Here is a tiny trained network, its code and every weight. The questions are about switching its units off for an input and a class, where a switched-off unit gives its printed mean instead of its output.

import numpy as np


def w(rows, s, z=0):
    codes = np.array(rows[::2]) - 128.0
    scale = np.full(codes.shape[1], s)
    scale[-1] = z or s
    return codes * scale


def norm(h):
    return h / np.sqrt((h * h).mean(-1, keepdims=True) + 1e-5)


def f(y):
    return y / 2 * (1 + np.tanh(0.7978845608 * (y + 0.044715 * y**3)))


def log_softmax(a):
    a = a - a.max(-1, keepdims=True)
    return a - np.log(np.exp(a).sum(-1, keepdims=True))


def net(x, mask):
    res = np.array(x, float).reshape(1, 3) / 4 @ E
    u = 0
    for l in range(2):
        y = f(norm(res) @ A[l][:, :-1].T + A[l][:, -1])
        res = res + np.where(mask[u : u + 10], y, B[l][:, -1]) @ B[l][:, :-1]
        u += 10
    return log_softmax(norm(res)[-1] @ U[:, :-1].T + U[:, -1])


A, B = {}, {}
E = w([
[161,189,155,175,174,44,130],'x0',
[146,216,68,255,198,165,158],'x1',
[10,67,88,114,167,165,110],'x2',
],0.0074)
A[0] = w([
[165,169,86,155,136,126,176,102],'L0N1',
[148,96,54,97,90,146,75,149],'L0N2',
[239,114,215,171,138,142,106,153],'L0N3',
[193,255,131,141,80,131,138,214],'L0N4',
[190,152,137,172,94,143,160,8],'L0N5',
[139,196,139,101,122,59,135,71],'L0N6',
[117,140,130,121,92,214,178,68],'L0N7',
[126,104,80,127,188,54,104,219],'L0N8',
[192,125,216,67,83,130,65,92],'L0N9',
[110,126,147,182,253,110,106,212],'L0N10',
],0.008,0.0016)
B[0] = w([
[145,176,116,167,2,128,177,179],'L0N1',
[132,184,145,77,232,61,73,172],'L0N2',
[129,231,26,133,73,189,115,207],'L0N3',
[64,100,111,43,57,86,176,242],'L0N4',
[88,121,176,102,103,88,81,162],'L0N5',
[149,89,170,82,166,107,198,174],'L0N6',
[86,10,82,147,156,71,133,162],'L0N7',
[98,63,92,63,79,86,129,175],'L0N8',
[133,103,135,156,202,132,174,254],'L0N9',
[185,118,166,101,108,130,82,233],'L0N10',
],0.006,0.0052)
A[1] = w([
[150,71,102,72,112,95,160,253],'L1N1',
[156,49,77,223,148,198,105,120],'L1N2',
[216,137,73,85,131,88,186,211],'L1N3',
[195,126,31,161,85,170,223,186],'L1N4',
[147,131,194,136,117,94,188,197],'L1N5',
[196,135,152,63,105,135,178,164],'L1N6',
[46,2,148,114,153,111,134,112],'L1N7',
[181,193,191,145,158,93,116,215],'L1N8',
[97,218,143,149,154,126,98,218],'L1N9',
[94,148,74,81,151,45,114,228],'L1N10',
],0.0087,0.0024)
B[1] = w([
[99,176,82,121,249,158,124,235],'L1N1',
[164,207,255,137,201,70,166,181],'L1N2',
[172,66,57,194,133,154,135,212],'L1N3',
[50,147,224,78,109,80,53,211],'L1N4',
[52,115,119,156,161,233,148,177],'L1N5',
[138,69,170,221,128,127,168,206],'L1N6',
[119,153,100,105,20,82,56,254],'L1N7',
[120,55,112,116,108,185,115,157],'L1N8',
[94,79,77,111,50,188,218,137],'L1N9',
[225,126,86,98,177,191,143,203],'L1N10',
],0.0073,0.008)
U = w([
[179,38,82,136,160,170,187,162],'0',
[102,110,81,40,129,92,47,182],'1',
[94,193,230,142,163,75,104,116],'2',
[89,158,121,148,8,119,168,159],'3',
[171,110,166,128,119,107,117,2],'4',
],0.015,0.0066)

Each question gives the input, the list of numbers given to net, and the class t.
The units are the neurons (one row each of A and B). Each row of codes is followed by its name. A weight is (code - 128) times the scale printed after its matrix; where a second scale follows, it is the last column's (A, B and U).
mask holds one flag per neuron, layer by layer. A switched-off neuron (its flag False) gives its mean, the last column of its row in B, instead of its output. The means were averaged over made-up inputs and are rounded, as every weight is.
A unit's drop is (log p(t) with every unit on - log p(t) with that unit switched off) / (log p(t) with every unit on - log p(t) with every unit switched off).
most important unit: the unit with the biggest drop
top k neurons: the k neurons with the biggest drops, biggest first
k most important neurons of layer l: the k neurons of layer l with the biggest drops, biggest first
drop when u is switched off: that unit's drop, to one decimal
input [0,0,-7], class 3: top 2 neurons => L0N3, L1N4
input [-5,4,0], class 2: most important unit => L1N2
input [-3,6,-2], class 3: top 2 neurons => L0N1, L0N4
input [-8,7,-5], class 3: 2 most important neurons of layer 0 => L0N1, L0N4
input [2,4,2], class 3: 3 most important neurons of layer 1 => L1N1, L1N9, L1N2
input [5,0,-2], class 0: top 2 neurons => L0N6, L1N7
input [-8,2,-7], class 1: 2 most important neurons of layer 1 => L1N4, L1N1
input [-6,1,-5], class 1: top 2 neurons => L1N4, L0N7
input [3,6,5], class 2: top 2 neurons => L1N2, L0N2
input [-5,1,-5], class 1: top 3 neurons => L0N7, L1N4, L0N3
input [-7,5,-5], class 3: top 2 neurons => L0N1, L0N4
input [-7,4,4], class 2: top 3 neurons => L1N2, L0N4, L0N8
input [5,-1,-7], class 0: 2 most important neurons of layer 0 => L0N6, L0N9
input [-5,1,-4], class 1: most important unit => L0N7
input [8,4,-8], class 3: 2 most important neurons of layer 0 => L0N3, L0N1
input [-3,6,7], class 2: drop when L1N2 is switched off => 0.8
input [-6,7,6], class 2: drop when L1N2 is switched off => 0.6
input [-6,2,-3], class 1: drop when L0N7 is switched off => 0.1
